[ -4  -2   4  -1  10 -25  11 -12 -13   8  -4  26  -3 -12  -1   7] | <46>
[  3   5  11   2  15 -15 -12  -1   3  23  13  21  -1   6  -3   9] | <46>
[  0   6  11   3  16 -11  11 -14  -6   9  12  16  -3   5   0   9] | <46>
[ -4  -2   4   1  14  -6  11  -6  -5 -13  -5   0  -2   2   2   1] | <47>
[ -4  -8  -9  -4   9 -44   4   0 -13   9  -6  27  -1 -14  -1   4] | <46>
[  2   1  -4   0  10 -20 -11   5   0  13   5  14   0   2  -2   5] | <47>
[  1  -3  -6  -2   9 -27 -19  10   6  16   0  14   1  -1  -2   4] | <46>
[ -2  -2  -3  -1   9 -34   8  -5 -11  11  -1  26  -2 -10  -2   8] | <47>
[ -4  -4  -1  -1  10 -26  11  -7 -12   2  -5  16  -2  -8   0   6] | <47>
[ -1   4  10   2  13 -18  11 -12 -11  12   6  27  -3  -4   0   9] | <47>
[  3   3   0   0  11 -19 -12   5  -1  23   8  20   0   1  -2   8] | <47>
[  1   6  11   3  16  -5   7 -10  -3  12  12  17  -2   5   0   9] | <47>
[  3   4  -2   1   9 -20 -24  10   2  27  15  25   1   3  -4  10] | <46>
[  3   0  -6  -1   8 -19 -20  11   0  21   7  20   1   1  -3   7] | <47>
[ 1  5  8  3 17 -7  1 -4 -1  9  8 13 -2  5  0  7] | <47>
[  0   0  -1   0  12 -16  -6   1  -2   7   2  10  -1   2  -1   6] | <47>
[ -4  -4  -4  -2   6 -26   7  -3  -9   0  -6   9  -2  -7   1   3] | <47>
[  1   4   4   1  12 -16   2  -3  -5  19  10  22  -1   0  -2   9] | <47>
[  0   4   7   2  14 -15   7  -7  -4  14   9  21  -3   0  -1  10] | <47>
[ -4   2   8   1  13 -21  11 -14 -13   5   2  26  -3  -7  -1   9] | <46>
[ -2  -1  -1   0  11 -21   1   0  -5   8   0   8  -1  -1  -1   7] | <47>
[  2   0  -4   0  11 -13 -19  10   5  11   4   8   1   7  -2   4] | <47>
[  0  -2  -7  -2   8 -30  -6   3  -6  19   3  27  -1 -11  -2   6] | <47>
[ -2  -3  -6  -1   9 -28  -1   1  -8  10  -2  16  -1  -8  -1   6] | <47>
[  4   6   1   1  12 -21 -18   6   1  28  16  26   0   2  -4  11] | <47>
[  4  -2 -12  -3   7 -40 -24  11  -1  34   7  28   1  -6  -4   6] | <46>
[  3   6  11   3  18 -14  -3  -3   1  16  14  13  -1   7  -2   8] | <47>
[  3   5   0   2  12 -11 -21  11   3  16  12  12   1  10  -2   7] | <47>
[  2   2  -2   0  11 -22 -15   4   1  16   5  18   0   3  -2   7] | <47>
[  1  -4 -10  -2   8 -32 -14  10  -1  17   0  17   1  -4  -2   4] | <47>
[  2   4   2   1  12 -24  -5   0  -2  23  11  21  -1   0  -3   8] | <47>
[ -4   5  11   3  18  -8 -27 -15 -12  -3   1  13  -3   1   1   7] | <46>
[  1   3   3   0  10 -31  -2  -4  -8  27  11  36  -2 -10  -4  10] | <47>
[  3   6   9   2  14 -13 -11  -2   0  24  14  21  -1   5  -4   9] | <46>
[  0  -1  -6  -3   4 -43  -3   1 -10  32   8  44  -1 -16  -5   9] | <47>
[ -4  -7 -11  -4   6 -34   1   4  -9   7  -8  24  -1 -10  -2   2] | <46>
[  0  -4  -9  -3   7 -33 -12   8  -4  19   2  25   0  -7  -3   5] | <47>
[  3   3  -2   0  11 -23 -14   6   1  29  12  24   0  -2  -3   9] | <47>
[ -2  -8 -14  -4   9 -34 -11  13  -5  13  -8  13   1 -12  -2   4] | <46>
